Rows near named flat spaces through zero:
z722_z362: [25,101,-109,319,-210,14,118,-78,-38,-99,217,-108,53,183,162,-144,-118,-141,109,21,107,-77,-186,54]
z722_z362: [-125,-30,232,-29,145,-73,-390,-39,-133,-388,14,204,-121,24,-37,314,375,-264,-26,-134,174,-267,153,-333]
z356_z726: [-19,-183,17,32,22,-213,-300,195,-362,488,-295,-19,76,-80,-422,-24,226,279,-117,246,28,19,177,-112]
z311_z290: [-157,-395,-11,372,-375,-80,-224,97,122,305,-226,-87,195,109,-205,-82,6,-140,-36,-90,106,-100,-92,-334]
z356_z726: [-174,15,84,60,106,73,-87,-7,133,-476,30,-33,-173,-97,143,194,176,-427,19,112,147,-135,125,15]
z24_z891: [-12,253,-186,-252,11,209,19,-141,-209,-336,326,97,-10,56,237,55,63,212,26,-44,-88,-34,-203,185]
z311_z290: [-193,-80,-146,115,-24,-210,-116,315,201,-138,-151,-94,3,-278,-117,178,140,-267,75,430,77,21,156,40]
z817_z512: [51,-50,261,31,-96,240,210,-128,-292,421,323,-170,89,297,39,-452,-270,573,116,156,-172,101,-130,46]
z24_z891: [228,100,40,113,104,-266,-133,-58,-79,21,-40,54,87,-97,-72,40,-39,143,8,-190,142,-48,35,-140]
z356_z726: [426,144,-153,-8,-198,159,354,-185,-110,55,57,-94,252,248,339,-138,-126,189,162,-139,-292,84,-222,-14]
z356_z726: [-50,242,-290,67,-44,-118,-64,134,-42,10,177,-256,-51,-333,-236,-52,-24,-7,-58,95,236,57,-159,452]
z311_z290: [-212,-99,34,-109,113,190,-86,-3,24,46,-202,-146,11,-99,-133,-105,47,35,-20,9,-42,40,-6,55]
z24_z891: [58,171,-42,-300,139,66,-89,103,-82,-269,109,24,-215,-255,-43,309,299,-126,-96,162,-35,39,146,277]
z817_z512: [62,65,-177,197,-3,-402,-150,264,312,-166,-228,32,55,-283,-202,228,87,-380,83,-41,173,-7,97,-154]
z24_z891: [194,148,66,81,106,-122,-46,-127,65,-293,122,58,135,-70,167,79,-129,113,181,-96,6,-27,-17,-95]
z356_z726: [379,-5,-12,145,-97,-107,260,-89,2,304,-89,-5,153,136,146,-162,-232,223,19,-145,-72,74,-20,-141]
z475_z422: [-76,-23,160,-190,125,121,-67,10,-45,51,-136,38,-110,66,-177,-13,186,-109,-55,-242,-18,-31,47,-169]
z24_z891: [-5,156,185,137,36,-69,-291,-76,39,-328,377,158,62,14,-111,60,-111,40,219,-167,55,-58,-107,-91]
z356_z726: [63,-66,60,147,-34,34,-211,7,-151,-17,-105,144,112,153,-85,9,116,66,102,56,-113,-16,68,-241]
z311_z290: [366,407,108,-105,258,-126,80,-101,-118,-192,199,85,-129,-48,-27,133,7,-125,73,-155,-10,47,70,200]
z475_z422: [85,122,45,-77,255,-8,302,-124,117,-62,-86,74,23,67,246,-146,-248,150,117,-51,-93,78,50,-48]
z356_z726: [-154,-58,-5,-162,28,153,-198,102,-11,-244,-43,-22,-79,-144,-64,241,301,-201,-16,221,-90,-8,103,107]
z475_z422: [160,89,-3,-75,-70,-139,-115,3,-119,91,131,12,43,-50,-134,63,71,129,-50,-279,89,-53,-108,-92]
z311_z290: [368,37,178,52,48,-303,-54,45,-117,258,0,223,105,76,-147,24,-65,293,74,-106,-70,56,135,-300]
z356_z726: [-226,-106,-104,-85,12,175,67,6,137,-223,-124,56,-202,-12,215,112,144,-271,-182,50,81,-85,87,22]
z722_z362: [-250,103,-57,293,-42,82,155,120,-282,127,145,-269,-50,186,-62,-412,-29,17,171,512,96,11,-51,176]
z817_z512: [531,265,-97,99,121,-54,76,-25,-305,245,-357,-481,271,-198,-190,-213,107,161,166,-60,-72,138,-29,75]
z356_z726: [-49,-84,-155,-42,-74,95,93,96,-291,382,-216,-221,32,33,-70,-238,148,248,-114,170,6,24,-16,-2]
z475_z422: [137,119,-145,-16,-36,107,155,38,-47,-149,-110,-269,147,-47,162,-59,142,-20,184,91,-98,21,-68,-54]
z722_z362: [-148,38,89,-285,309,87,-169,82,-342,135,-211,2,-68,-51,-285,-74,270,239,-26,129,-76,39,143,-25]
z475_z422: [-192,135,106,-465,356,303,99,-57,-29,-306,-37,53,-213,-7,78,96,189,-156,21,66,-202,47,106,186]
z311_z290: [-124,30,53,-143,240,-249,-273,233,170,-248,-70,105,-175,-399,-234,364,212,-232,-54,161,132,-1,269,58]
z722_z362: [-193,-193,-45,-45,-164,156,-115,-5,23,-72,24,-9,64,23,99,40,80,83,-42,28,-25,-76,-86,-106]
z24_z891: [19,97,-84,-15,91,-119,-292,32,-36,-165,-75,14,145,-208,-151,79,99,155,76,-146,74,-35,-53,-136]
z24_z891: [267,-11,156,-18,-61,-373,-170,132,42,149,147,98,3,-181,-208,242,37,76,-57,-147,109,-15,99,-160]
z722_z362: [277,181,6,181,11,-174,-210,2,-242,-86,-48,54,45,40,-134,50,237,-53,44,-276,174,-135,13,-320]
z24_z891: [-100,172,35,-242,157,5,71,55,11,-264,209,36,-250,-99,52,183,136,-220,-36,103,52,-26,79,209]
z817_z512: [229,-12,141,91,-14,-296,-40,-62,61,112,98,274,25,90,-51,171,-172,-47,-9,-125,-32,10,78,-45]
z817_z512: [-21,79,-21,-294,169,243,-38,-261,-192,-166,-35,-14,78,25,118,78,55,75,13,-39,-237,16,-97,267]
z311_z290: [108,-48,185,-221,189,-280,-399,85,18,87,-112,112,31,-338,-403,326,137,76,-78,-156,-3,33,160,-40]
z311_z290: [9,148,24,245,187,-115,74,88,82,-160,-70,20,20,3,0,-124,-121,-69,257,271,-2,77,141,-39]
z311_z290: [-128,82,-118,79,38,143,88,35,64,-75,-153,-284,-16,-75,-58,-158,41,-256,67,45,53,28,-72,159]
z817_z512: [-253,-34,-259,-133,138,147,-344,140,-129,-38,-327,-269,183,-423,-246,-94,204,401,11,213,2,75,-43,91]
z24_z891: [-61,35,152,-219,145,-54,24,5,148,-172,243,318,-171,-4,103,159,-94,94,-33,-28,-21,8,110,-38]
z475_z422: [-383,-246,108,-195,-63,392,97,-228,10,-153,174,146,-171,287,370,35,-24,-68,-168,71,-97,-120,-45,101]
z817_z512: [-63,-100,-51,174,-63,-188,-81,99,95,56,-236,-164,147,-79,-123,18,57,-223,86,34,77,-48,-7,-125]
z722_z362: [-275,-233,-20,-161,-128,289,-34,79,93,101,-106,-396,226,-150,-52,-159,27,216,122,174,-187,80,-170,27]
z356_z726: [96,300,134,-360,243,-164,-103,19,-237,108,315,203,-270,-91,-358,162,76,41,-151,-175,43,54,44,316]
z722_z362: [-190,-371,64,-118,21,110,-25,-83,-128,339,-284,98,48,133,65,-59,-18,290,-186,176,-146,3,117,-66]
z722_z362: [90,134,-91,99,-36,-277,163,43,299,-118,75,15,44,-53,34,134,-191,-369,137,-29,4,44,-54,144]
z356_z726: [-55,31,34,72,50,-14,1,-31,-171,295,18,1,-103,88,-210,-197,-91,70,-116,-30,97,27,-13,153]
z311_z290: [-296,-262,-69,-190,-112,250,188,115,42,189,-191,-109,-185,66,92,-68,182,-121,-238,122,6,-30,53,-19]
z722_z362: [16,232,-263,220,-210,-44,18,114,100,-257,318,55,-8,7,45,-41,-73,-65,111,-25,137,-10,-188,28]
z722_z362: [-52,240,-75,-114,106,70,114,-101,-48,-331,229,134,-229,79,149,172,44,-363,-35,76,-13,-27,-3,379]
z722_z362: [-139,-143,-3,323,-245,-4,-194,127,16,-106,7,-233,183,-5,-30,-78,125,-56,183,132,129,-128,-90,-303]
z817_z512: [91,36,-280,346,-85,-213,-118,139,-70,198,-296,-265,354,-171,-197,-257,-62,276,178,85,98,56,-116,-144]
z722_z362: [216,-113,31,358,-301,20,171,-192,11,98,104,-127,77,211,287,-101,-166,-90,-44,-114,105,-107,-106,-72]
z475_z422: [-264,-155,182,10,40,442,-150,-50,-100,-206,-49,14,-78,181,43,-87,189,-39,56,170,-124,-46,80,-125]
z817_z512: [41,62,-34,46,108,-96,-10,27,-9,-5,-48,-57,45,-144,2,-69,-59,199,33,60,82,24,40,-20]
z817_z512: [96,220,-70,-114,55,402,315,-246,-130,-361,46,-126,-83,220,423,-65,122,-233,61,-87,-117,-58,-105,125]
z24_z891: [-177,-24,-195,-239,17,136,30,104,259,-372,-105,9,-1,-180,195,199,141,-132,34,97,-105,15,5,0]
z475_z422: [163,-63,148,-1,119,-171,-167,-61,-99,223,-77,240,66,13,-148,30,-105,316,-56,-97,-51,45,122,-127]
z475_z422: [-125,-117,159,-434,103,112,-73,-68,-63,-26,-17,36,-231,-56,-70,394,281,-405,-239,41,-140,-34,130,344]
z24_z891: [-325,42,3,-349,249,150,-190,167,-131,0,22,244,-363,-113,-300,70,219,72,-240,140,24,65,179,210]
z356_z726: [-292,-223,-286,327,-274,427,200,-226,-27,-275,-276,-187,204,408,585,-244,43,-226,102,147,-52,-196,-212,-191]
z475_z422: [151,-13,-369,350,-262,101,111,123,-32,-43,-357,-411,89,-83,67,17,250,-509,27,367,-18,32,21,234]
z475_z422: [-29,136,2,99,0,145,16,-125,-48,-215,256,67,-37,118,162,-147,-112,155,55,-107,89,-58,-119,-39]
z311_z290: [122,13,238,-233,255,-67,226,2,69,227,-159,-68,-80,-57,-40,-84,-53,81,-22,-152,-30,73,147,-108]
z817_z512: [-99,-66,97,-117,-7,32,82,82,260,-125,98,85,-270,-60,39,211,50,-378,-137,23,42,-6,133,113]
z817_z512: [-72,-46,-13,-59,120,194,-8,82,-7,-169,-355,-390,-90,-253,27,30,375,-281,-55,113,110,-63,144,-21]
z24_z891: [62,24,119,-82,94,-134,-367,41,-24,-79,32,153,69,-163,-257,173,94,162,33,-179,10,-12,36,-166]
z356_z726: [97,-193,159,-211,59,88,-20,-13,-99,199,-208,77,-98,24,-61,210,179,-111,-170,149,-228,68,243,112]
z24_z891: [232,83,-114,111,-35,-20,25,-28,-29,-75,2,-17,39,-85,117,43,-20,73,-9,64,4,36,33,80]
z311_z290: [102,76,-73,172,64,-210,-199,214,-52,81,-180,52,119,-123,-294,-61,57,172,134,91,29,79,100,-204]
z356_z726: [-5,103,97,19,113,-156,-192,85,165,-80,170,283,-149,-111,-246,89,-105,8,-37,-176,122,41,74,-21]
z475_z422: [75,-102,298,-263,152,17,-234,-101,-172,29,24,128,-79,-47,-134,310,172,-22,-111,47,-167,1,188,134]
z475_z422: [-69,104,107,87,122,333,88,-205,-107,-241,181,172,-177,268,239,-192,-100,82,9,2,-2,-30,22,18]
z24_z891: [214,-30,-365,192,-127,155,135,-118,60,-179,-428,-96,66,-7,330,90,130,-331,-123,-26,-21,-30,19,64]
z311_z290: [-135,-217,149,-73,-86,265,-17,-223,-54,79,45,-11,38,198,105,-26,-67,15,-63,-29,-161,-33,-89,97]
z722_z362: [371,-90,-145,349,-233,-193,329,20,305,283,-50,81,15,11,195,-37,-398,-16,-113,87,-2,159,98,124]
z817_z512: [131,213,-19,72,158,-292,-81,234,-71,80,48,22,20,-217,-210,-170,-24,466,100,-16,221,46,77,-283]
z817_z512: [-154,-13,152,-215,115,198,-62,-4,-12,-261,53,16,-132,0,58,124,214,-133,14,40,-55,-60,77,-42]
z311_z290: [-103,-35,-67,-216,-75,312,231,-44,-92,10,15,-234,-96,62,156,6,137,-206,-70,223,-169,34,-50,350]
z475_z422: [-64,117,13,-295,126,-99,152,-29,104,-58,183,76,-62,-58,89,62,-118,77,-8,-129,1,8,-69,86]
[84,50,21,55,36,3,74,-4,-78,12,-20,-53,-40,17,72,-92,36,73,-15,-26,95,-36,42,-112]  z817_z512
[175,-90,93,-173,-50,-17,64,-110,-120,241,31,73,73,107,46,80,-46,168,-67,-43,-196,42,-2,46]  z311_z290
[199,115,-76,6,144,-236,20,37,77,50,-164,-83,25,-269,-92,78,-47,-30,-30,-34,77,72,84,131]  z817_z512
[-94,109,135,42,182,-76,169,-24,118,-172,119,33,-208,29,106,3,-94,-274,29,78,128,-38,112,100]  z24_z891
[-21,106,-187,46,56,95,106,-32,36,-198,-62,-37,145,-8,216,-155,-104,218,166,87,-62,42,-83,-50]  z475_z422
[-147,-131,-309,-27,-309,104,48,191,-6,84,-36,-355,183,-151,60,-63,126,128,33,300,-45,25,-175,73]  z311_z290
[299,97,-158,241,-107,-210,308,-60,149,237,8,-11,84,28,161,-229,-374,203,-38,-252,153,51,-107,-66]  z356_z726
[132,-164,-29,-129,-130,130,290,-39,148,35,-112,-22,6,74,327,118,2,-115,-66,94,-214,48,69,21]  z24_z891
[312,102,-121,487,-135,-330,218,-5,225,161,-44,-47,205,55,29,-172,-411,-93,184,-43,58,96,-70,-5]  z722_z362
[-91,27,56,-205,79,138,-118,137,-56,-11,98,21,-125,-137,-159,-10,130,225,-50,64,-12,62,62,7]  z817_z512
[168,-60,196,323,16,-254,48,66,83,120,-21,46,-103,15,-15,-9,-93,-125,-22,87,188,-29,237,-161]  z722_z362
[259,166,-211,204,-172,6,-14,-231,-195,-17,-101,-213,392,165,47,-142,-21,-18,208,-358,-65,-69,-367,-80]  z722_z362
[-72,-90,8,-100,78,212,269,-265,124,-137,-173,-43,-123,124,349,95,-38,-436,-141,-35,-83,-49,33,259]  z475_z422
[355,348,189,-171,148,-33,379,-149,209,-139,405,-53,-196,-81,161,46,-264,-147,32,-290,12,96,-37,306]  z356_z726
[-224,142,109,-691,319,202,-15,-116,-59,-234,186,175,-268,-78,-8,262,164,-62,-154,-157,-143,2,-4,324]  z817_z512
[-5,-151,63,-166,-203,48,208,-33,235,55,253,26,-144,7,233,126,-106,-57,-202,-134,36,-36,-49,56]  z722_z362
[253,-45,-60,563,-242,59,-13,-250,7,-271,62,97,24,219,380,68,-99,-275,-35,7,117,-139,18,-17]  z722_z362
[0,-6,9,-287,108,-228,-325,128,-161,-11,-25,151,-49,-228,-266,416,303,-47,-116,123,-46,-12,155,122]  z356_z726
[416,111,100,218,-49,-70,136,-143,-86,263,69,18,124,176,-37,-173,-269,147,96,-145,-113,116,-43,33]  z356_z726
[121,234,49,-150,197,67,215,-88,-30,-92,266,50,-115,-46,177,-107,-200,319,22,34,-21,98,17,189]  z817_z512
[-85,-74,61,-24,-72,224,-24,-48,-78,52,-1,-115,-30,88,-35,-93,90,-40,-43,-71,-16,-33,-69,-5]  z311_z290
[-248,-143,54,105,-130,-42,-99,2,234,-135,191,-82,76,-79,52,29,-147,-42,73,42,101,-74,-120,-12]  z475_z422
[-209,14,-38,-28,-14,320,-65,-43,-107,-119,8,-57,-71,114,-61,-66,126,-180,11,84,-93,3,-75,187]  z24_z891
[29,69,118,-2,-2,-42,86,-97,254,-287,241,31,-113,-29,164,189,-99,-349,16,-143,70,-61,-22,109]  z722_z362
[224,-61,-220,350,-172,-58,-93,109,-165,427,-203,-175,203,-132,-184,-314,-109,520,-59,106,97,118,-23,-57]  z817_z512
[-167,48,43,-40,106,-406,-386,419,149,-37,95,254,-20,-292,-457,117,85,237,100,13,187,18,123,-366]  z817_z512
[-233,-148,139,66,91,-17,14,35,111,209,-69,62,62,85,-96,-268,-251,274,88,58,-19,61,18,-174]  z24_z891
[-267,-148,66,-493,44,282,14,39,-75,-202,112,86,-396,-56,169,398,399,-298,-319,297,-87,-69,208,307]  z722_z362
[393,-65,-118,336,-141,-166,28,-39,4,151,-363,-253,233,-99,49,8,22,-122,9,-51,51,-8,36,-100]  z24_z891

Rows near named flat spaces through zero (a row that begins with a name and a colon came from that space):
z777z38: [-159,253,160,333,-73,397,-236,234,-296,82,-82,262,174,80,421,-53,-121,-381,-10,-295,-297,-4,233,-296]
z777z38: [-66,72,482,-177,-36,201,123,-40,147,31,-12,-135,-29,-34,-134,-85,328,178,17,416,-140,-30,65,61]
z777z38: [-46,-3,-157,-174,144,-55,-229,33,-146,-79,-114,219,-48,-68,145,18,-60,-60,-53,121,98,54,36,-50]
z51z654: [-32,45,248,30,-56,266,131,45,3,-203,60,78,120,-159,-249,-201,131,64,42,60,30,-82,1,-23]
z702z676: [7,-86,-295,220,55,-177,-154,-83,-112,-21,-137,58,104,-126,212,114,-288,-220,-79,-358,17,-55,-63,-198]
z777z38: [-155,-20,-348,41,147,-8,-248,11,-219,-78,-138,271,134,-131,323,89,-254,-312,-84,-97,-97,85,70,-355]
z405z340: [14,-169,-273,-212,114,-317,79,-221,92,123,-17,-95,-6,212,-35,192,-59,135,-121,139,9,203,-123,-25]
z702z676: [-59,-205,-10,-224,14,-113,217,-95,208,-108,95,-65,-24,-22,-154,-30,115,76,43,269,-60,65,-89,-16]
z702z676: [-41,-181,-230,-64,88,-137,38,-16,5,-29,24,67,39,-111,68,35,-89,-155,-59,5,-37,46,-71,-142]
z702z676: [-56,-270,17,-210,98,-175,154,-12,44,278,37,33,36,212,210,75,52,-171,-204,143,-254,180,-104,-149]
z405z340: [-17,-300,-291,-224,171,-295,112,-172,80,-48,-7,11,40,-140,-73,76,-49,-23,-148,164,44,99,-184,-132]
z51z654: [-26,-95,162,-90,32,59,40,233,-25,174,84,77,-76,-79,210,-82,126,-263,-68,110,-166,-21,24,-18]
z405z340: [-5,-2,273,-223,63,-13,-198,-119,-24,-225,-256,119,-24,-91,-3,-49,76,219,48,177,178,-136,12,99]
z51z654: [95,-61,-212,8,-66,-153,359,-229,216,-77,215,-226,18,187,-568,-11,59,335,-34,50,167,188,-218,104]
z702z676: [68,461,485,422,-204,772,-117,863,-302,143,311,190,-186,-422,166,-433,239,-497,151,-215,-58,-336,340,226]
z51z654: [167,-10,-150,36,-7,-32,80,94,13,25,121,-107,-34,-170,-157,23,-69,88,90,-154,214,-156,-13,230]
z777z38: [84,258,123,172,-82,247,-3,47,-83,-88,43,-11,34,-35,-292,-119,59,187,32,-91,194,-61,41,138]
z51z654: [2,78,156,15,-103,246,143,243,3,83,204,12,-3,87,-24,-96,95,-33,123,-4,-101,-21,114,105]
z405z340: [-111,260,519,168,-165,348,-14,-41,44,-187,-68,-19,18,2,-166,-221,256,100,51,142,-104,-36,76,-54]
z777z38: [6,-3,150,-175,32,-21,45,-115,98,6,-50,-107,-34,-11,-121,23,135,203,-7,251,28,-3,-9,85]
z777z38: [-161,25,312,-304,91,62,-137,-24,38,-79,-138,96,-153,-91,84,-107,294,-6,-75,555,-109,80,50,-71]
z777z38: [-18,-237,-125,-137,59,-208,127,-94,117,152,6,-110,58,53,149,176,-84,-45,-7,19,-159,21,-42,-70]
z405z340: [-100,-74,130,-161,84,-105,-59,-214,21,32,-192,29,51,140,104,69,58,51,-147,209,-121,123,-50,-161]
z51z654: [-79,-69,-185,-206,105,-229,8,-216,112,111,-49,-119,-71,152,22,166,38,77,-119,312,-103,237,-49,-99]
z405z340: [-112,51,476,-262,8,378,71,187,10,-14,29,89,48,-150,33,-133,262,27,111,378,-174,-114,193,30]
z777z38: [-86,37,-156,-98,142,27,-263,252,-279,127,-22,360,-91,89,367,-38,-37,-346,-179,66,-66,191,67,-146]
z51z654: [-3,39,-34,236,-82,-8,-229,82,-68,-226,-99,107,-61,-178,182,-74,-149,-182,152,-306,77,-192,41,-13]
z51z654: [84,38,-284,216,-46,-237,-54,-199,89,-67,-43,-214,-78,-41,-124,108,-141,92,23,-195,154,-16,-93,45]
z51z654: [-28,125,46,257,-11,-25,-319,-25,-113,61,-241,-14,-33,-110,354,84,-127,-207,-32,-222,-79,-123,81,-119]
z702z676: [-17,157,194,239,-123,166,-68,99,-23,-15,-3,-22,-42,-42,62,-99,49,-110,55,-126,-73,-87,71,-6]
z777z38: [70,-109,73,-294,52,75,218,66,91,15,127,-65,53,-134,-192,13,86,214,120,197,82,-120,39,204]
z702z676: [-24,31,309,177,-142,197,245,118,-9,265,167,1,107,383,12,-110,136,-127,-132,-119,-286,151,-34,-91]
z51z654: [-36,-63,217,130,-74,0,175,10,48,171,89,-18,-3,216,0,-122,166,-177,-218,2,-218,166,-144,-140]
z405z340: [-124,-27,263,-9,-47,118,-28,-46,46,-79,-123,19,110,-33,180,5,10,-43,113,24,-209,-109,99,-130]
z51z654: [-201,193,334,-3,-99,307,37,66,-17,213,34,36,64,449,193,-9,167,-58,-17,195,-430,238,185,-174]
z405z340: [7,-173,-281,84,37,-217,149,-77,43,82,102,-34,22,50,-51,26,-64,-159,-188,-84,-51,171,-191,-160]
z702z676: [-27,-116,335,-99,-74,-4,151,54,139,118,60,-60,-74,147,75,-76,198,-45,3,139,-195,5,-32,46]
z702z676: [-129,-205,-30,-486,166,-71,147,82,39,170,133,153,-75,199,82,-11,205,-83,-166,532,-198,316,-33,-92]
z702z676: [79,241,232,319,-182,325,1,240,-124,-20,112,63,26,49,-85,-188,27,-33,96,-314,62,-124,84,129]
z777z38: [-4,109,62,35,2,170,-117,239,-198,148,24,187,10,131,224,-32,-31,-159,-24,-113,-59,22,117,5]
z405z340: [-6,-19,209,-122,78,120,7,201,-132,164,43,182,-28,9,90,-131,168,-163,-195,155,-59,67,-16,-21]
z702z676: [77,83,41,-84,-69,89,266,-179,170,-121,119,-214,82,77,-531,2,100,485,122,141,175,12,-26,201]
z405z340: [45,21,91,-117,33,-105,-64,-68,-37,118,-77,30,-70,288,11,26,67,133,-123,81,63,126,-58,89]
z405z340: [2,-53,238,-322,53,1,34,-82,75,-126,-63,36,-39,4,-171,-66,186,270,25,332,119,-16,-25,141]
[-72,-385,-411,-545,191,-435,163,-350,259,145,-67,-217,117,198,157,478,-207,263,124,287,-167,118,16,-44]  z405z340
[50,-14,-11,36,-50,-81,3,-46,36,-41,-6,-32,-28,105,-44,6,-36,85,50,-105,76,-17,-41,84]  z405z340
[38,134,171,-20,-9,211,153,95,-28,207,134,-65,28,86,-171,-49,173,87,-102,142,-41,79,34,73]  z777z38
[9,198,4,24,48,146,-50,167,-172,158,103,129,-106,111,-84,-130,162,-89,-243,154,39,229,-11,-7]  z777z38
[-34,267,266,364,-172,220,-272,184,-132,-80,-88,104,-106,3,221,-164,13,-213,88,-262,-51,-123,125,-8]  z702z676
[-1,-25,-75,-112,38,29,152,-21,11,49,104,6,71,113,-161,12,35,101,-57,111,2,131,-31,-7]  z702z676
[5,-98,-196,-343,176,-139,-92,-1,-34,89,-59,47,-37,-26,144,172,-67,71,11,206,56,23,65,68]  z51z654
[-26,-116,126,116,-129,59,271,-42,209,-64,113,-193,107,-122,-107,-26,25,-11,150,-79,-164,-137,-17,-41]  z777z38
[-2,209,91,295,-76,107,-115,-48,-56,89,-97,-113,36,4,70,45,-41,-39,-32,-178,-73,-44,67,-68]  z702z676
[-66,-47,426,-141,22,328,86,310,-114,85,79,240,79,-93,139,-206,202,-211,-50,148,-179,-74,83,-46]  z51z654
[26,131,-170,88,97,28,-296,74,-200,-24,-139,103,-23,-261,164,52,-148,-114,-23,-117,141,-110,93,-19]  z405z340
[68,295,-110,357,-184,101,-52,59,54,113,88,-298,-98,36,4,113,-100,41,215,-263,-27,-95,170,151]  z51z654
[-39,117,-32,253,-77,-55,-261,-179,-23,-336,-222,37,-16,-97,6,-38,-128,25,89,-210,132,-94,-14,-83]  z777z38
[-74,-27,-5,-153,92,-92,-2,-188,16,113,-100,-22,46,188,28,111,43,84,-161,218,-106,194,-36,-130]  z51z654
[56,-184,-108,-103,4,-31,152,236,9,84,205,72,-23,-10,78,-28,-40,-146,79,-86,-19,-46,-6,99]  z777z38
[-78,120,-7,-16,22,35,-100,-67,24,-24,-64,-60,-66,-65,11,32,60,21,-5,195,-53,54,69,-61]  z702z676
[-12,177,17,132,-159,205,88,161,85,2,196,-134,-77,27,-73,-38,48,16,230,-23,-83,-36,156,119]  z51z654
[-41,-76,199,118,31,-29,-181,137,-225,284,-149,243,51,237,525,-6,-64,-401,-243,-251,-238,52,-24,-207]  z405z340
